Here is a tiny trained network, its code and every weight. The questions are about switching its units off for an input and a class, where a switched-off unit gives its printed mean instead of its output.

import numpy as np


def w(rows, s, z=0):
    codes = np.array(rows[::2]) - 128.0
    scale = np.full(codes.shape[1], s)
    scale[-1] = z or s
    return codes * scale


def f(y):
    return np.maximum(y, 0)


def log_softmax(a):
    a = a - a.max(-1, keepdims=True)
    return a - np.log(np.exp(a).sum(-1, keepdims=True))


def net(x, mask):
    res = np.array(x, float).reshape(1, 3) / 4 @ E
    y = f(res @ A[0][:, :-1].T + A[0][:, -1])
    res = res + np.where(mask, y, B[0][:, -1]) @ B[0][:, :-1]
    return log_softmax(res[-1] @ U[:, :-1].T + U[:, -1])


A, B = {}, {}
E = w([
[143,133,200,129,234,218,139,149,195,95,207,162],'x0',
[174,116,101,140,111,119,138,8,224,111,169,194],'x1',
[162,160,132,98,133,120,27,126,174,54,83,63],'x2',
],0.016)
A[0] = w([
[136,124,95,131,56,51,113,30,151,148,98,143,160],'neuron 1',
[127,139,121,134,70,91,129,176,54,138,105,86,240],'neuron 2',
[105,115,126,126,112,118,151,144,118,123,95,97,204],'neuron 3',
[125,130,154,138,165,150,188,135,126,161,157,162,171],'neuron 4',
[131,132,100,109,112,106,121,165,105,143,97,134,226],'neuron 5',
[123,124,165,132,180,171,131,139,169,108,155,145,55],'neuron 6',
[158,143,121,115,115,116,28,85,149,70,109,90,99],'neuron 7',
[115,133,176,123,217,184,145,236,106,130,155,121,173],'neuron 8',
[119,123,121,127,114,121,52,161,93,111,108,94,121],'neuron 9',
[161,138,128,126,148,155,146,50,190,113,162,158,2],'neuron 10',
[116,135,112,113,93,118,184,83,120,133,135,161,208],'neuron 11',
[145,129,127,120,129,127,6,129,170,58,99,77,128],'neuron 12',
],0.015,0.0055)
B[0] = w([
[134,104,113,156,37,129,203,90,150,109,110,102,252],'neuron 1',
[36,112,129,111,173,70,89,134,145,165,137,201,227],'neuron 2',
[101,117,151,121,145,124,87,112,129,164,121,156,171],'neuron 3',
[66,112,96,113,89,125,132,103,113,126,120,171,201],'neuron 4',
[100,134,140,163,145,100,109,153,131,148,129,182,182],'neuron 5',
[111,139,159,114,190,100,96,171,141,152,127,133,203],'neuron 6',
[65,116,107,87,96,143,179,142,182,76,109,147,231],'neuron 7',
[136,129,96,63,101,254,155,113,80,72,137,122,245],'neuron 8',
[156,141,145,129,166,136,152,152,190,112,140,106,193],'neuron 9',
[47,107,134,136,161,70,100,161,146,192,116,175,219],'neuron 10',
[184,142,143,171,89,93,93,92,81,155,138,130,192],'neuron 11',
[140,131,149,88,173,152,137,193,213,44,112,77,247],'neuron 12',
],0.017,0.029)
U = w([
[107,124,122,151,173,71,62,125,65,241,165,201,219],'0',
[128,116,65,101,55,174,236,128,125,79,115,110,224],'1',
[108,125,173,123,219,57,110,204,191,145,102,121,3],'2',
[255,216,154,99,229,191,107,193,107,83,155,32,56],'3',
[230,139,101,223,45,65,146,68,77,196,140,108,128],'4',
],0.0094,0.0016)

Each question gives the input, the list of numbers given to net, and the class t.
The units are the neurons (one row each of A and B). Each row of codes is followed by its name. A weight is (code - 128) times the scale printed after its matrix; where a second scale follows, it is the last column's (A, B and U).
mask holds one flag per neuron, in row order. A switched-off neuron (its flag False) gives its mean, the last column of its row in B, instead of its output. The means were averaged over made-up inputs and are rounded, as every weight is.
A unit's drop is (log p(t) with every unit on - log p(t) with that unit switched off) / (log p(t) with every unit on - log p(t) with every unit switched off).
The circuit of an input: a set's keep is (log p(t) with only the set's units on - log p(t) with every unit switched off) / (log p(t) with every unit on - log p(t) with every unit switched off). Starting from all 12 units, units are removed one at a time, each time the one whose removal leaves the highest keep (on an exact tie, the one counted first), for as long as the keep stays at least 0.8.
circuit, biggest first: the units of the circuit, biggest drop first
k most important neurons: the k neurons with the biggest drops, biggest first
drop when u is switched off: that unit's drop, to one decimal
input [1,7,2], class 2: circuit, biggest first => [neuron 10]
input [1,-5,-1], class 1: 3 most important neurons => [neuron 8; neuron 10; neuron 6]
input [3,-6,1], class 3: circuit, biggest first => [neuron 1; neuron 7; neuron 8]
input [2,-7,1], class 3: circuit, biggest first => [neuron 1; neuron 8; neuron 7]
input [1,-1,8], class 3: circuit, biggest first => [neuron 10; neuron 12]
input [1,-8,-5], class 1: 4 most important neurons => [neuron 8; neuron 10; neuron 6; neuron 11]
input [1,0,6], class 3: 3 most important neurons => [neuron 2; neuron 10; neuron 1]
input [6,0,-5], class 1: 2 most important neurons => [neuron 8; neuron 2]
input [-2,0,1], class 2: 3 most important neurons => [neuron 8; neuron 1; neuron 4]
input [4,-3,0], class 1: 3 most important neurons => [neuron 12; neuron 8; neuron 9]
input [8,-1,-1], class 1: 3 most important neurons => [neuron 8; neuron 4; neuron 12]
input [1,-1,2], class 3: 3 most important neurons => [neuron 1; neuron 10; neuron 2]
input [8,1,-5], class 0: 2 most important neurons => [neuron 6; neuron 1]
input [1,2,1], class 2: circuit, biggest first => [neuron 8]
input [8,-3,7], class 3: drop when neuron 6 is switched off => 0.0
input [2,-3,-2], class 1: drop when neuron 8 is switched off => 0.1
input [-6,1,0], class 4: drop when neuron 10 is switched off => 0.2
input [2,-5,-3], class 1: drop when neuron 8 is switched off => 8.1
